Below is a small trained network, with its code and all its weights. Each question gives an input and a target symbol and asks what happens when units are switched off, that is, made to give their printed mean instead of their output.

import numpy as np


def w(rows, s, z=0):
    codes = np.array(rows[::2]) - 128.0
    scale = np.full(codes.shape[1], s)
    scale[-1] = z or s
    return codes * scale


def f(y):
    return y / 2 * (1 + np.tanh(0.7978845608 * (y + 0.044715 * y**3)))


def softmax(a):
    e = np.exp(a - a.max(-1, keepdims=True))
    return e / e.sum(-1, keepdims=True)


def log_softmax(a):
    a = a - a.max(-1, keepdims=True)
    return a - np.log(np.exp(a).sum(-1, keepdims=True))


def net(x, mask):
    ids = ['γδεηθμξπτψ'.index(c) for c in x.split()]
    T = len(ids)
    res = E[ids] + P[:T]
    u = 0
    for l in range(2):
        r = res
        for j in range(3):
            rows = slice(3 * j, 3 * j + 3)
            q, k, v = (r @ M[l][rows].T for M in (Q, K, V))
            z = softmax(np.where(np.tri(T) > 0, q @ k.T / 3**0.5, -1e9)) @ v
            o = O[l][rows]
            res = res + np.where(mask[u + j], z, o[:, -1]) @ o[:, :-1]
        u += 3
        y = f(res @ A[l][:, :-1].T + A[l][:, -1])
        res = res + np.where(mask[u : u + 4], y, B[l][:, -1]) @ B[l][:, :-1]
        u += 4
    return log_softmax(res[-1] @ U[:, :-1].T + U[:, -1])


Q, K, V, O, A, B = {}, {}, {}, {}, {}, {}
E = w([
[70,250,123,137,205,145],'γ',
[154,5,76,104,194,81],'δ',
[158,168,162,131,235,103],'ε',
[26,172,116,191,78,149],'η',
[203,109,68,186,238,71],'θ',
[50,91,141,123,151,110],'μ',
[100,76,206,100,14,153],'ξ',
[201,116,254,247,48,114],'π',
[114,43,50,40,161,240],'τ',
[97,164,83,234,157,121],'ψ',
],0.0085)
P = w([
[97,135,69,98,92,31],'0',
[111,83,169,208,193,136],'1',
[156,143,75,155,112,137],'2',
[141,172,215,32,155,72],'3',
[120,78,183,203,173,161],'4',
[159,150,77,144,100,151],'5',
[147,170,227,16,136,82],'6',
[123,77,184,200,162,179],'7',
[157,156,84,131,84,163],'8',
[148,170,240,2,117,96],'9',
[137,78,194,197,148,189],'10',
[155,158,80,122,79,176],'11',
],0.011)
Q[0] = w([
[157,140,151,176,107,149],'L0H0',
[118,138,99,169,160,195],'L0H0',
[95,170,95,77,153,6],'L0H0',
[156,75,147,116,135,137],'L0H1',
[59,111,132,125,118,129],'L0H1',
[119,116,124,138,127,68],'L0H1',
[147,104,123,159,86,130],'L0H2',
[177,98,117,129,121,136],'L0H2',
[51,151,127,104,160,152],'L0H2',
],0.014)
K[0] = w([
[169,132,165,143,128,165],'L0H0',
[133,124,89,153,154,218],'L0H0',
[96,151,101,145,128,9],'L0H0',
[114,146,173,112,116,117],'L0H1',
[124,137,147,145,188,140],'L0H1',
[108,165,104,132,153,115],'L0H1',
[138,110,182,165,167,146],'L0H2',
[135,105,130,133,142,195],'L0H2',
[154,160,102,82,131,83],'L0H2',
],0.013)
V[0] = w([
[174,130,158,36,171,67],'L0H0',
[72,83,88,207,146,78],'L0H0',
[81,147,155,82,93,2],'L0H0',
[224,104,152,160,128,138],'L0H1',
[155,105,122,243,153,36],'L0H1',
[129,63,237,146,119,202],'L0H1',
[89,55,176,173,243,147],'L0H2',
[134,109,203,76,142,166],'L0H2',
[163,164,81,77,55,98],'L0H2',
],0.0061)
O[0] = w([
[176,127,210,58,134,90,111],'L0H0',
[97,64,96,152,120,66,210],'L0H0',
[92,156,169,34,60,26,68],'L0H0',
[143,152,182,151,172,171,113],'L0H1',
[118,64,157,192,205,76,201],'L0H1',
[103,120,231,101,115,253,111],'L0H1',
[224,49,106,120,101,147,252],'L0H2',
[181,148,182,66,94,147,108],'L0H2',
[67,192,131,147,155,98,55],'L0H2',
],0.0059,0.0023)
A[0] = w([
[60,134,10,86,118,129,135],'L0N0',
[1,139,126,67,101,112,3],'L0N1',
[55,130,80,34,132,197,179],'L0N2',
[20,240,232,176,190,177,99],'L0N3',
],0.0065,0.002)
B[0] = w([
[30,146,109,82,144,108,196],'L0N0',
[135,158,151,99,57,128,188],'L0N1',
[125,169,169,121,209,97,207],'L0N2',
[202,2,81,133,172,112,250],'L0N3',
],0.0078,0.0023)
Q[1] = w([
[150,179,119,18,116,2],'L1H0',
[99,108,232,75,167,140],'L1H0',
[133,12,172,236,187,149],'L1H0',
[48,105,100,202,67,196],'L1H1',
[128,180,109,97,188,91],'L1H1',
[172,187,223,126,134,26],'L1H1',
[142,243,94,142,47,77],'L1H2',
[187,135,142,122,59,142],'L1H2',
[97,157,68,77,121,155],'L1H2',
],0.0094)
K[1] = w([
[86,89,75,123,133,28],'L1H0',
[33,82,204,128,80,124],'L1H0',
[139,169,159,77,89,228],'L1H0',
[138,176,132,124,120,255],'L1H1',
[92,67,130,130,163,80],'L1H1',
[41,171,107,129,158,42],'L1H1',
[146,163,123,177,140,17],'L1H2',
[167,162,207,141,75,78],'L1H2',
[154,116,116,235,133,129],'L1H2',
],0.0096)
V[1] = w([
[197,254,174,226,199,106],'L1H0',
[98,114,195,197,23,94],'L1H0',
[169,144,180,130,64,177],'L1H0',
[97,83,94,220,137,174],'L1H1',
[233,64,169,142,122,123],'L1H1',
[68,221,129,166,74,122],'L1H1',
[175,113,116,192,91,117],'L1H2',
[143,106,161,117,209,176],'L1H2',
[54,73,66,110,170,151],'L1H2',
],0.0088)
O[1] = w([
[178,236,133,137,185,123,14],'L1H0',
[138,155,146,202,8,90,109],'L1H0',
[193,124,122,137,87,151,3],'L1H0',
[73,119,141,191,179,132,210],'L1H1',
[140,108,140,135,139,72,87],'L1H1',
[158,176,159,151,100,191,94],'L1H1',
[139,145,71,121,89,86,77],'L1H2',
[99,125,172,153,108,104,152],'L1H2',
[166,120,167,149,101,140,236],'L1H2',
],0.012,0.0059)
A[1] = w([
[124,179,254,78,70,73,253],'L1N0',
[98,103,164,161,196,66,229],'L1N1',
[213,164,98,195,68,209,58],'L1N2',
[128,156,69,19,74,103,160],'L1N3',
],0.0069,0.0045)
B[1] = w([
[111,111,28,208,188,97,190],'L1N0',
[173,191,198,83,65,140,253],'L1N1',
[105,171,193,74,150,16,158],'L1N2',
[255,101,179,174,202,101,173],'L1N3',
],0.0079,0.016)
U = w([
[52,224,177,50,152,40,110],'γ',
[86,65,108,61,116,24,34],'δ',
[209,250,129,97,122,233,254],'ε',
[16,156,67,200,130,168,201],'η',
[214,116,38,165,252,94,33],'θ',
[30,205,221,30,2,118,192],'μ',
[161,31,49,205,48,208,205],'ξ',
[218,176,213,119,68,92,41],'π',
[138,74,216,107,170,233,102],'τ',
[90,152,26,254,197,108,111],'ψ',
],0.0047,0.0042)

Each question gives the input, a string of symbols that net reads in full, and the target symbol t.
The units are the heads (3 rows each of Q, K, V and O) and the neurons (one row each of A and B). Each row of codes is followed by its name. A weight is (code - 128) times the scale printed after its matrix; where a second scale follows, it is the last column's (O, A, B and U).
mask holds one flag per unit, layer by layer, with each layer's heads first. A switched-off unit (its flag False) gives its mean, the last column of its rows in O or B, instead of its output. The means were averaged over made-up inputs and are rounded, as every weight is.
A unit's drop is (log p(t) with every unit on - log p(t) with that unit switched off) / (log p(t) with every unit on - log p(t) with every unit switched off).
The circuit of an input: a set's keep is (log p(t) with only the set's units on - log p(t) with every unit switched off) / (log p(t) with every unit on - log p(t) with every unit switched off). Starting from the 12 units with the biggest drops (on a tie, the unit counted first), units are removed one at a time, each time the one whose removal leaves the highest keep (on an exact tie, the one counted first), for as long as the keep stays at least 0.8.
circuit, biggest first: the units of the circuit, biggest drop first
most important unit: the unit with the biggest drop
top k neurons: the k neurons with the biggest drops, biggest first
which heads matter: for each layer, one digit per head in row order, 1 if its drop is at least 0.15 and else 0, layers parted by /
input ε δ γ η ξ η θ θ ξ π δ, target π: circuit, biggest first : [L1H0 L0H0]
input θ γ π τ δ π π γ η ξ, target γ: circuit, biggest first : [L1H0 L0H1 L1H2 L0H0]
input π γ θ θ, target ψ: most important unit : L1N0
input ψ η π τ γ, target τ: circuit, biggest first : [L0N3 L1H2 L1H0 L1N0]
input δ γ τ δ τ η ξ η π η, target δ: circuit, biggest first : [L0H0 L1H1 L1N0]
input ε ε θ τ τ θ ε, target θ: top 2 neurons : [L1N0 L1N1]
input γ τ ε π, target ε: which heads matter : 011 / 011
input τ π τ ε θ γ θ δ τ δ ψ, target τ: circuit, biggest first : [L1H0 L0H0 L1N0]
input ε θ π θ ε τ δ δ ξ ξ, target θ: circuit, biggest first : [L1N0 L1H1 L0H0 L1N3]
input τ γ μ, target μ: circuit, biggest first : [L1N0 L1N3]
input ξ θ ε μ, target π: circuit, biggest first : [L1H1 L0H0 L1N3]
input τ θ τ η τ ε δ ψ, target τ: top 2 neurons : [L1N1 L1N0]
input γ γ π τ γ π δ, target ε: circuit, biggest first : [L1H1 L0H2 L0N0]
input δ τ π ε ε γ η, target δ: which heads matter : 100 / 110
input δ ε τ π π τ τ, target δ: most important unit : L0H0
input η μ τ δ ε τ η δ δ, target δ: circuit, biggest first : [L1H1 L0H2]
input θ γ γ τ η π π θ τ π, target γ: circuit, biggest first : [L0H0 L1H0 L1H2]
input ε τ μ ε δ δ θ γ γ ε, target θ: circuit, biggest first : [L1H1 L1N0 L0H0 L1N3]
input θ δ μ τ ξ μ π θ, target π: which heads matter : 000 / 100
input ξ η γ, target γ: which heads matter : 011 / 110
input ε θ τ ε δ τ τ ξ τ τ, target θ: which heads matter : 100 / 010
input μ δ ψ θ θ π τ θ ε η, target ξ: which heads matter : 100 / 110
input τ δ ψ γ, target τ: top 2 neurons : [L0N0 L0N3]
